Below is a small trained network, with its code and all its weights. Each question gives an input and a class and asks what happens when units are switched off, that is, made to give their printed mean instead of their output.

import numpy as np


def w(rows, s, z=0):
    codes = np.array(rows[::2]) - 128.0
    scale = np.full(codes.shape[1], s)
    scale[-1] = z or s
    return codes * scale


def norm(h):
    return h / np.sqrt((h * h).mean(-1, keepdims=True) + 1e-5)


def f(y):
    return np.maximum(y, 0)


def log_softmax(a):
    a = a - a.max(-1, keepdims=True)
    return a - np.log(np.exp(a).sum(-1, keepdims=True))


def net(x, mask):
    res = np.array(x, float).reshape(1, 6) / 4 @ E
    u = 0
    for l in range(4):
        y = f(norm(res) @ A[l][:, :-1].T + A[l][:, -1])
        res = res + np.where(mask[u : u + 4], y, B[l][:, -1]) @ B[l][:, :-1]
        u += 4
    return log_softmax(norm(res)[-1] @ U[:, :-1].T + U[:, -1])


A, B = {}, {}
E = w([
[107,166,239,132],'x0',
[118,5,170,189],'x1',
[7,138,65,20],'x2',
[127,99,177,18],'x3',
[253,94,110,81],'x4',
[54,69,115,207],'x5',
],0.0046)
A[0] = w([
[91,177,99,101,78],'L0N0',
[119,82,96,123,101],'L0N1',
[158,62,33,134,2],'L0N2',
[6,96,186,88,132],'L0N3',
],0.011,0.0045)
B[0] = w([
[30,179,71,109,172],'L0N0',
[187,29,78,146,158],'L0N1',
[185,94,1,119,170],'L0N2',
[84,2,155,126,253],'L0N3',
],0.0086,0.0054)
A[1] = w([
[181,93,185,187,3],'L1N0',
[146,200,81,174,166],'L1N1',
[210,111,154,135,20],'L1N2',
[177,109,146,2,180],'L1N3',
],0.0073,0.003)
B[1] = w([
[124,205,117,144,185],'L1N0',
[109,59,162,123,222],'L1N1',
[97,174,144,85,179],'L1N2',
[200,133,254,157,253],'L1N3',
],0.008,0.0032)
A[2] = w([
[11,232,35,122,73],'L2N0',
[92,94,93,135,6],'L2N1',
[112,133,147,201,99],'L2N2',
[55,136,70,160,8],'L2N3',
],0.011,0.0014)
B[2] = w([
[107,178,79,26,255],'L2N0',
[176,103,251,90,200],'L2N1',
[2,252,66,235,211],'L2N2',
[162,180,122,52,220],'L2N3',
],0.007,0.004)
A[3] = w([
[197,157,185,77,4],'L3N0',
[135,108,102,252,179],'L3N1',
[179,173,132,110,80],'L3N2',
[139,111,33,113,99],'L3N3',
],0.011,0.0035)
B[3] = w([
[228,213,206,125,196],'L3N0',
[96,204,70,195,254],'L3N1',
[141,80,219,98,175],'L3N2',
[254,101,8,194,193],'L3N3',
],0.006,0.0048)
U = w([
[66,76,163,88,86],'0',
[207,102,7,163,2],'1',
[87,188,58,47,237],'2',
[81,222,118,233,100],'3',
[210,190,208,118,227],'4',
[72,66,146,189,74],'5',
],0.019,0.00079)

Each question gives the input, the list of numbers given to net, and the class t.
The units are the neurons (one row each of A and B). Each row of codes is followed by its name. A weight is (code - 128) times the scale printed after its matrix; where a second scale follows, it is the last column's (A, B and U).
mask holds one flag per neuron, layer by layer. A switched-off neuron (its flag False) gives its mean, the last column of its row in B, instead of its output. The means were averaged over made-up inputs and are rounded, as every weight is.
A unit's drop is (log p(t) with every unit on - log p(t) with that unit switched off) / (log p(t) with every unit on - log p(t) with every unit switched off).
The circuit of an input: a set's keep is (log p(t) with only the set's units on - log p(t) with every unit switched off) / (log p(t) with every unit on - log p(t) with every unit switched off). Starting from the 12 units with the biggest drops (on a tie, the unit counted first), units are removed one at a time, each time the one whose removal leaves the highest keep (on an exact tie, the one counted first), for as long as the keep stays at least 0.8.
circuit, biggest first: the units of the circuit, biggest drop first
top k neurons: the k neurons with the biggest drops, biggest first
top k neurons in layer l: the k neurons of layer l with the biggest drops, biggest first
drop of u: that unit's drop, to one decimal
input [-6,6,3,6,4,2], class 1: circuit, biggest first -> (L0N2)
input [7,-4,-2,-3,-4,-6], class 2: circuit, biggest first -> (L1N3 L2N0)
input [-7,6,-8,3,-4,-1], class 3: circuit, biggest first -> (L3N1 L2N2)
input [-7,6,6,7,1,6], class 1: top 2 neurons -> (L0N2 L0N1)
input [-3,2,8,6,-1,-8], class 0: circuit, biggest first -> (L0N3 L1N3)
input [-3,1,-6,4,7,3], class 4: circuit, biggest first -> (L0N3 L3N0)
input [-7,1,1,-8,-8,2], class 2: top 2 neurons in layer 2 -> (L2N0 L2N3)
input [1,7,6,-2,5,3], class 1: top 2 neurons -> (L0N2 L0N1)
input [-2,6,1,5,4,-3], class 4: top 2 neurons -> (L1N3 L0N3)
input [-8,-2,1,-8,-4,7], class 1: top 2 neurons -> (L3N3 L0N2)
input [-2,0,-5,8,-8,-2], class 5: top 2 neurons -> (L2N0 L2N3)
input [-2,-8,-1,5,-1,-2], class 4: top 2 neurons -> (L1N3 L2N2)
input [-5,2,-2,5,-7,-8], class 4: top 2 neurons -> (L1N3 L3N0)
input [-6,-7,1,-7,8,-7], class 4: circuit, biggest first -> (L1N3)
input [-7,2,-4,4,-6,3], class 1: top 2 neurons in layer 1 -> (L1N3 L1N1)
input [0,0,7,-4,-4,5], class 0: top 2 neurons -> (L0N3 L2N1)
input [-5,-1,-8,-6,1,-6], class 3: top 2 neurons -> (L3N1 L2N0)
input [-2,4,5,-8,-2,6], class 1: top 2 neurons -> (L1N3 L2N3)
input [8,-8,-5,5,-8,-1], class 0: top 2 neurons -> (L3N1 L0N3)
input [6,-4,8,7,2,4], class 0: circuit, biggest first -> (L0N3)
input [4,-7,6,7,4,7], class 0: drop of L0N3 -> 0.7
input [-5,-5,2,5,2,-3], class 4: drop of L1N3 -> 1.0
